Here is a tiny trained network, its code and every weight. The questions are about switching its units off for an input and a target symbol, where a switched-off unit gives its printed mean instead of its output.

import numpy as np


def w(rows, s, z=0):
    codes = np.array(rows[::2]) - 128.0
    scale = np.full(codes.shape[1], s)
    scale[-1] = z or s
    return codes * scale


def f(y):
    return np.maximum(y, 0)


def softmax(a):
    e = np.exp(a - a.max(-1, keepdims=True))
    return e / e.sum(-1, keepdims=True)


def log_softmax(a):
    a = a - a.max(-1, keepdims=True)
    return a - np.log(np.exp(a).sum(-1, keepdims=True))


def net(x, mask):
    ids = ['ΓΞΠΨΩβεζθλμστφ'.index(c) for c in x.split()]
    T = len(ids)
    res = E[ids] + P[:T]
    r = res
    for j in range(2):
        rows = slice(4 * j, 4 * j + 4)
        q, k, v = (r @ M[0][rows].T for M in (Q, K, V))
        z = softmax(np.where(np.tri(T) > 0, q @ k.T / 4**0.5, -1e9)) @ v
        o = O[0][rows]
        res = res + np.where(mask[j], z, o[:, -1]) @ o[:, :-1]
    y = f(res @ A[0][:, :-1].T + A[0][:, -1])
    res = res + np.where(mask[2:6], y, B[0][:, -1]) @ B[0][:, :-1]
    return log_softmax(res[-1] @ U[:, :-1].T + U[:, -1])


Q, K, V, O, A, B = {}, {}, {}, {}, {}, {}
E = w([
[53,113,143,136],'Γ',
[50,177,166,151],'Ξ',
[27,122,84,119],'Π',
[109,41,132,128],'Ψ',
[18,172,154,99],'Ω',
[125,70,160,16],'β',
[30,113,198,98],'ε',
[97,57,174,136],'ζ',
[197,57,25,169],'θ',
[115,122,57,157],'λ',
[77,153,127,137],'μ',
[151,117,67,5],'σ',
[12,208,14,208],'τ',
[131,39,143,181],'φ',
],0.013)
P = w([
[36,3,129,53],'0',
[47,39,134,48],'1',
[46,49,142,56],'2',
[59,49,133,60],'3',
[51,73,134,70],'4',
[51,40,150,81],'5',
],0.0048)
Q[0] = w([
[55,27,187,115],'H1',
[20,78,220,105],'H1',
[138,216,161,187],'H1',
[155,107,100,173],'H1',
[252,184,178,104],'H2',
[40,96,72,162],'H2',
[68,57,161,159],'H2',
[167,85,142,82],'H2',
],0.011)
K[0] = w([
[144,97,152,6],'H1',
[144,154,165,7],'H1',
[80,129,175,156],'H1',
[159,148,173,154],'H1',
[208,124,145,44],'H2',
[63,200,63,225],'H2',
[70,80,172,181],'H2',
[128,76,164,119],'H2',
],0.012)
V[0] = w([
[190,186,161,133],'H1',
[204,136,70,25],'H1',
[105,59,178,136],'H1',
[236,167,87,251],'H1',
[81,128,75,123],'H2',
[148,200,2,195],'H2',
[158,131,137,116],'H2',
[107,118,114,115],'H2',
],0.0093)
O[0] = w([
[129,155,113,149,66],'H1',
[161,148,2,106,119],'H1',
[154,61,176,112,169],'H1',
[88,127,118,161,9],'H1',
[59,79,148,97,170],'H2',
[73,81,138,178,108],'H2',
[207,202,109,185,104],'H2',
[124,126,117,121,148],'H2',
],0.0092,0.015)
A[0] = w([
[144,221,153,168,215],'N1',
[110,134,127,165,47],'N2',
[190,106,11,138,109],'N3',
[114,169,234,116,4],'N4',
],0.011,0.0017)
B[0] = w([
[118,89,122,104,128],'N1',
[185,136,121,121,136],'N2',
[1,166,124,137,209],'N3',
[31,187,126,160,254],'N4',
],0.0076,0.0078)
U = w([
[109,138,120,111,181],'Γ',
[118,245,152,180,212],'Ξ',
[97,108,111,72,198],'Π',
[158,104,126,102,61],'Ψ',
[112,193,126,101,51],'Ω',
[165,124,91,70,147],'β',
[127,172,159,85,37],'ε',
[152,125,152,114,79],'ζ',
[108,140,56,156,98],'θ',
[137,118,94,137,129],'λ',
[131,165,121,125,157],'μ',
[114,154,51,82,90],'σ',
[77,71,123,161,2],'τ',
[185,86,160,178,161],'φ',
],0.011,0.0089)

Each question gives the input, a string of symbols that net reads in full, and the target symbol t.
The units are the heads (4 rows each of Q, K, V and O) and the neurons (one row each of A and B). Each row of codes is followed by its name. A weight is (code - 128) times the scale printed after its matrix; where a second scale follows, it is the last column's (O, A, B and U).
mask holds one flag per unit, heads first, then neurons. A switched-off unit (its flag False) gives its mean, the last column of its rows in O or B, instead of its output. The means were averaged over made-up inputs and are rounded, as every weight is.
A unit's drop is (log p(t) with every unit on - log p(t) with that unit switched off) / (log p(t) with every unit on - log p(t) with every unit switched off).
top k neurons: the k neurons with the biggest drops, biggest first
which heads matter: for each layer, one digit per head in row order, 1 if its drop is at least 0.15 and else 0, layers parted by /
drop when u is switched off: that unit's drop, to one decimal
input ζ τ τ ζ, target τ: which heads matter : 11
input σ λ Π, target σ: which heads matter : 10
input τ τ Π, target τ: which heads matter : 01
input Π λ Ω τ ε, target τ: top neuron : [N4]
input θ Ξ μ Γ σ, target σ: which heads matter : 10
input μ θ Ξ, target Ξ: which heads matter : 11
input Ξ ζ Π σ Ω, target σ: which heads matter : 10
input Γ Ξ λ β, target β: drop when H1 is switched off : 0.4
input τ Ξ Ξ, target τ: drop when H1 is switched off : 0.2
input σ τ θ Ψ φ θ, target τ: drop when H2 is switched off : 0.7
input λ τ λ τ φ Ω, target τ: which heads matter : 01
input σ φ Ξ ζ Ω, target σ: which heads matter : 10
